Below are the code and all the weights of a small trained network. Each question names an input and a target symbol and asks about switching units off, where a switched-off unit gives its printed mean instead of its output.

import numpy as np


def w(rows, s, z=0):
    codes = np.array(rows[::2]) - 128.0
    scale = np.full(codes.shape[1], s)
    scale[-1] = z or s
    return codes * scale


def norm(h):
    return h / np.sqrt((h * h).mean(-1, keepdims=True) + 1e-5)


def f(y):
    return np.maximum(y, 0)


def softmax(a):
    e = np.exp(a - a.max(-1, keepdims=True))
    return e / e.sum(-1, keepdims=True)


def log_softmax(a):
    a = a - a.max(-1, keepdims=True)
    return a - np.log(np.exp(a).sum(-1, keepdims=True))


def net(x, mask):
    ids = ['αδζημπσ'.index(c) for c in x.split()]
    T = len(ids)
    res = E[ids] + P[:T]
    r = norm(res)
    for j in range(3):
        rows = slice(4 * j, 4 * j + 4)
        q, k, v = (r @ M[0][rows].T for M in (Q, K, V))
        z = softmax(np.where(np.tri(T) > 0, q @ k.T / 4**0.5, -1e9)) @ v
        o = O[0][rows]
        res = res + np.where(mask[j], z, o[:, -1]) @ o[:, :-1]
    y = f(norm(res) @ A[0][:, :-1].T + A[0][:, -1])
    res = res + np.where(mask[3:15], y, B[0][:, -1]) @ B[0][:, :-1]
    return log_softmax(norm(res)[-1] @ U[:, :-1].T + U[:, -1])


Q, K, V, O, A, B = {}, {}, {}, {}, {}, {}
E = w([
[60,129,113,84],'α',
[46,145,95,123],'δ',
[193,244,81,147],'ζ',
[118,137,104,172],'η',
[78,131,54,134],'μ',
[173,123,108,127],'π',
[109,104,57,98],'σ',
],0.011)
P = w([
[141,131,177,2],'0',
[63,89,39,175],'1',
[62,101,50,163],'2',
[89,165,67,174],'3',
[99,225,109,187],'4',
[97,211,113,176],'5',
[85,216,117,183],'6',
[89,210,114,164],'7',
[87,216,126,148],'8',
],0.0062)
Q[0] = w([
[116,97,180,62],'H1',
[116,119,62,88],'H1',
[60,153,69,67],'H1',
[171,147,88,76],'H1',
[195,155,172,159],'H2',
[141,125,252,134],'H2',
[101,127,79,84],'H2',
[124,85,91,140],'H2',
[156,66,182,165],'H3',
[86,187,97,105],'H3',
[174,167,121,147],'H3',
[133,68,155,194],'H3',
],0.013)
K[0] = w([
[153,142,99,117],'H1',
[141,142,214,91],'H1',
[175,123,113,17],'H1',
[118,135,170,108],'H1',
[146,103,78,205],'H2',
[100,175,72,126],'H2',
[126,120,184,31],'H2',
[199,169,145,60],'H2',
[89,98,54,208],'H3',
[130,55,221,121],'H3',
[102,163,155,167],'H3',
[132,129,41,251],'H3',
],0.011)
V[0] = w([
[218,111,96,128],'H1',
[59,124,1,126],'H1',
[98,50,201,151],'H1',
[157,202,141,151],'H1',
[178,111,151,54],'H2',
[171,181,158,146],'H2',
[138,179,69,158],'H2',
[80,86,199,198],'H2',
[68,142,208,128],'H3',
[195,193,135,97],'H3',
[169,131,197,83],'H3',
[38,204,50,140],'H3',
],0.009)
O[0] = w([
[81,102,2,109,71],'H1',
[150,57,140,34,253],'H1',
[95,178,180,87,50],'H1',
[175,109,99,215,94],'H1',
[74,135,175,146,169],'H2',
[134,202,110,160,75],'H2',
[175,97,20,175,133],'H2',
[126,128,149,146,16],'H2',
[130,128,179,148,143],'H3',
[136,127,83,159,150],'H3',
[100,161,169,150,145],'H3',
[192,19,103,184,228],'H3',
],0.0076,0.0072)
A[0] = w([
[73,42,82,186,124],'N1',
[82,139,197,4,139],'N2',
[129,94,110,172,195],'N3',
[50,142,82,189,119],'N4',
[102,68,114,185,195],'N5',
[233,98,68,111,79],'N6',
[61,118,229,158,128],'N7',
[211,90,150,253,134],'N8',
[127,101,97,136,68],'N9',
[202,203,104,111,252],'N10',
[62,156,170,87,133],'N11',
[13,254,86,153,220],'N12',
],0.008,0.0033)
B[0] = w([
[156,131,158,147,254],'N1',
[170,191,124,171,244],'N2',
[152,215,138,113,215],'N3',
[178,167,168,161,196],'N4',
[111,187,176,115,245],'N5',
[123,96,102,139,249],'N6',
[154,193,74,58,217],'N7',
[168,224,114,58,208],'N8',
[160,162,78,91,155],'N9',
[171,87,161,81,177],'N10',
[124,184,62,161,201],'N11',
[155,2,163,143,247],'N12',
],0.0075,0.0047)
U = w([
[176,90,210,76,34],'α',
[136,111,79,174,78],'δ',
[58,102,83,184,250],'ζ',
[118,212,140,100,178],'η',
[63,83,51,57,123],'μ',
[157,86,188,221,108],'π',
[109,6,100,97,126],'σ',
],0.011,0.0027)

Each question gives the input, a string of symbols that net reads in full, and the target symbol t.
The units are the heads (4 rows each of Q, K, V and O) and the neurons (one row each of A and B). Each row of codes is followed by its name. A weight is (code - 128) times the scale printed after its matrix; where a second scale follows, it is the last column's (O, A, B and U).
mask holds one flag per unit, heads first, then neurons. A switched-off unit (its flag False) gives its mean, the last column of its rows in O or B, instead of its output. The means were averaged over made-up inputs and are rounded, as every weight is.
A unit's drop is (log p(t) with every unit on - log p(t) with that unit switched off) / (log p(t) with every unit on - log p(t) with every unit switched off).
The circuit of an input: a set's keep is (log p(t) with only the set's units on - log p(t) with every unit switched off) / (log p(t) with every unit on - log p(t) with every unit switched off). Starting from the 12 units with the biggest drops (on a tie, the unit counted first), units are removed one at a time, each time the one whose removal leaves the highest keep (on an exact tie, the one counted first), for as long as the keep stays at least 0.8.
circuit, biggest first: the units of the circuit, biggest drop first
most important unit: the unit with the biggest drop
k most important neurons: the k neurons with the biggest drops, biggest first
heads that matter: for each layer, one digit per head in row order, 1 if its drop is at least 0.15 and else 0, layers parted by /
input η α α μ α α, target π: circuit, biggest first -> [H1, N12, H3]
input ζ μ η μ σ μ α α, target δ: heads that matter -> 100
input δ μ σ α μ α η α δ, target α: heads that matter -> 001
input δ α σ σ α σ, target α: heads that matter -> 100
input σ α α η, target σ: circuit, biggest first -> [H3, N2]
input α μ ζ η, target α: heads that matter -> 111
input π μ μ σ π δ δ σ π, target σ: heads that matter -> 011
input ζ ζ σ, target δ: heads that matter -> 100
input σ α η σ σ ζ δ, target μ: circuit, biggest first -> [H1]
input σ π δ η, target σ: heads that matter -> 100
input α α π, target α: circuit, biggest first -> [H2, H1]
input π ζ π ζ ζ σ μ μ, target ζ: heads that matter -> 101
input δ η μ μ α α δ, target α: heads that matter -> 101
input μ ζ μ α α σ η α, target σ: heads that matter -> 000
input π μ σ μ π, target μ: heads that matter -> 101
input δ η π α, target α: most important unit -> H3
input σ α η α δ δ, target μ: 2 most important neurons -> [N8, N3]
input α α π α α, target η: 3 most important neurons -> [N2, N7, N11]
input η δ α δ, target π: 2 most important neurons -> [N12, N4]
input μ μ δ σ σ α η μ μ, target σ: most important unit -> H1
input π μ η, target π: 3 most important neurons -> [N4, N12, N1]
